Here is a tiny trained network, its code and every weight. The questions are about switching its units off for an input and a target symbol, where a switched-off unit gives its printed mean instead of its output.

import numpy as np


def w(rows, s, z=0):
    codes = np.array(rows[::2]) - 128.0
    scale = np.full(codes.shape[1], s)
    scale[-1] = z or s
    return codes * scale


def norm(h):
    return h / np.sqrt((h * h).mean(-1, keepdims=True) + 1e-5)


def f(y):
    return y / 2 * (1 + np.tanh(0.7978845608 * (y + 0.044715 * y**3)))


def softmax(a):
    e = np.exp(a - a.max(-1, keepdims=True))
    return e / e.sum(-1, keepdims=True)


def log_softmax(a):
    a = a - a.max(-1, keepdims=True)
    return a - np.log(np.exp(a).sum(-1, keepdims=True))


def net(x, mask):
    ids = ['αβγελμσω'.index(c) for c in x.split()]
    T = len(ids)
    res = E[ids] + P[:T]
    u = 0
    for l in range(2):
        q, k, v = (norm(res) @ M[l].T for M in (Q, K, V))
        z = softmax(np.where(np.tri(T) > 0, q @ k.T / 2**0.5, -1e9)) @ v
        res = res + np.where(mask[u], z, O[l][:, -1]) @ O[l][:, :-1]
        u += 1
        y = f(norm(res) @ A[l][:, :-1].T + A[l][:, -1])
        res = res + np.where(mask[u : u + 8], y, B[l][:, -1]) @ B[l][:, :-1]
        u += 8
    return log_softmax(norm(res)[-1] @ U[:, :-1].T + U[:, -1])


Q, K, V, O, A, B = {}, {}, {}, {}, {}, {}
E = w([
[91,84,100],'α',
[2,76,127],'β',
[109,84,122],'γ',
[191,180,168],'ε',
[160,172,103],'λ',
[147,130,114],'μ',
[96,168,203],'σ',
[78,108,77],'ω',
],0.017)
P = w([
[141,149,114],'0',
[42,16,198],'1',
[128,134,122],'2',
[55,165,120],'3',
[240,69,114],'4',
[163,195,121],'5',
[54,255,94],'6',
[221,5,119],'7',
[142,168,127],'8',
[53,221,106],'9',
[232,25,120],'10',
[139,159,132],'11',
[36,203,112],'12',
[233,36,111],'13',
],0.0077)
Q[0] = w([
[167,101,254],'L0H1',
[71,171,131],'L0H1',
],0.017)
K[0] = w([
[252,207,183],'L0H1',
[70,193,135],'L0H1',
],0.014)
V[0] = w([
[95,80,113],'L0H1',
[163,2,116],'L0H1',
],0.0055)
O[0] = w([
[93,3,190,250],'L0H1',
[178,145,201,194],'L0H1',
],0.0062,0.0014)
A[0] = w([
[18,163,64,143],'L0N1',
[218,64,68,112],'L0N2',
[239,110,79,147],'L0N3',
[154,123,67,1],'L0N4',
[159,113,8,214],'L0N5',
[206,116,141,99],'L0N6',
[29,191,183,146],'L0N7',
[102,134,127,108],'L0N8',
],0.015,0.0029)
B[0] = w([
[14,183,68,254],'L0N1',
[142,134,236,184],'L0N2',
[118,61,80,187],'L0N3',
[180,93,130,120],'L0N4',
[107,18,144,165],'L0N5',
[124,110,72,163],'L0N6',
[251,156,185,238],'L0N7',
[141,149,122,140],'L0N8',
],0.017,0.0082)
Q[1] = w([
[12,51,222],'L1H1',
[187,1,245],'L1H1',
],0.0061)
K[1] = w([
[190,94,254],'L1H1',
[72,17,190],'L1H1',
],0.0084)
V[1] = w([
[119,248,134],'L1H1',
[70,142,222],'L1H1',
],0.013)
O[1] = w([
[58,85,102,124],'L1H1',
[58,164,254,251],'L1H1',
],0.0089,0.0033)
A[1] = w([
[179,66,152,167],'L1N1',
[148,185,50,179],'L1N2',
[111,78,189,88],'L1N3',
[220,246,124,29],'L1N4',
[147,120,83,73],'L1N5',
[42,36,128,251],'L1N6',
[156,142,104,96],'L1N7',
[90,206,165,48],'L1N8',
],0.013,0.0027)
B[1] = w([
[218,56,186,185],'L1N1',
[194,137,3,165],'L1N2',
[108,54,79,170],'L1N3',
[122,14,80,175],'L1N4',
[123,149,94,121],'L1N5',
[247,28,183,254],'L1N6',
[87,165,118,120],'L1N7',
[104,222,85,196],'L1N8',
],0.014,0.0074)
U = w([
[108,87,182,89],'α',
[79,216,130,254],'β',
[114,172,255,57],'γ',
[166,126,15,191],'ε',
[170,93,102,20],'λ',
[158,102,137,30],'μ',
[197,180,193,118],'σ',
[77,57,99,57],'ω',
],0.014,0.0057)

Each question gives the input, a string of symbols that net reads in full, and the target symbol t.
The units are the heads (2 rows each of Q, K, V and O) and the neurons (one row each of A and B). Each row of codes is followed by its name. A weight is (code - 128) times the scale printed after its matrix; where a second scale follows, it is the last column's (O, A, B and U).
mask holds one flag per unit, layer by layer, with each layer's heads first. A switched-off unit (its flag False) gives its mean, the last column of its rows in O or B, instead of its output. The means were averaged over made-up inputs and are rounded, as every weight is.
A unit's drop is (log p(t) with every unit on - log p(t) with that unit switched off) / (log p(t) with every unit on - log p(t) with every unit switched off).
The circuit of an input: a set's keep is (log p(t) with only the set's units on - log p(t) with every unit switched off) / (log p(t) with every unit on - log p(t) with every unit switched off). Starting from the 12 units with the biggest drops (on a tie, the unit counted first), units are removed one at a time, each time the one whose removal leaves the highest keep (on an exact tie, the one counted first), for as long as the keep stays at least 0.8.
units of the circuit, in order: the units of the circuit, biggest drop first
unit that matters most: the unit with the biggest drop
top k neurons: the k neurons with the biggest drops, biggest first
k most important neurons of layer l: the k neurons of layer l with the biggest drops, biggest first
drop of u: that unit's drop, to one decimal
input β γ γ β β, target γ: units of the circuit, in order => L0N3, L1H1
input ω μ β λ, target β: unit that matters most => L0H1
input β β μ ε β γ γ ω ε σ, target ε: units of the circuit, in order => L0H1, L0N2, L1N2
input ε γ λ ε β ε α λ β, target ε: top 2 neurons => L0N1, L0N2
input λ γ ε γ, target ε: units of the circuit, in order => L0N2, L1H1, L0N1
input μ γ λ ω β, target σ: top 3 neurons => L0N7, L0N2, L1N6
input μ γ γ β ε γ β β ε β β λ ε, target ε: 2 most important neurons of layer 1 => L1N4, L1N6
input ε μ β, target β: top 2 neurons => L0N3, L0N7
input ω ε β σ, target β: 2 most important neurons of layer 0 => L0N1, L0N3
input μ σ λ ω β β λ ω γ β α σ σ, target β: units of the circuit, in order => L0H1, L0N1
input μ σ λ ω α λ β ω ε σ σ ε γ, target ε: top 3 neurons => L0N2, L1N2, L0N5
input ε α β σ α ε λ μ β μ, target β: top 3 neurons => L0N1, L0N3, L1N6
input β β γ λ α γ, target γ: top 2 neurons => L0N1, L0N7
input α β β σ σ λ γ, target β: units of the circuit, in order => L0N1
input α ε ω ε ω ω, target ω: top 4 neurons => L0N5, L0N1, L1N6, L0N3
input ε σ ω α, target ε: top 3 neurons => L0N2, L0N1, L1N2
input ε μ β σ ω γ ε γ β μ, target β: top 2 neurons => L0N1, L0N3
input ω σ ε μ λ ω, target ω: drop of L0N1 => 0.7
input σ β ε α, target ε: drop of L1N2 => 0.4
input β ε β λ β γ λ α γ, target γ: drop of L0N1 => 0.6
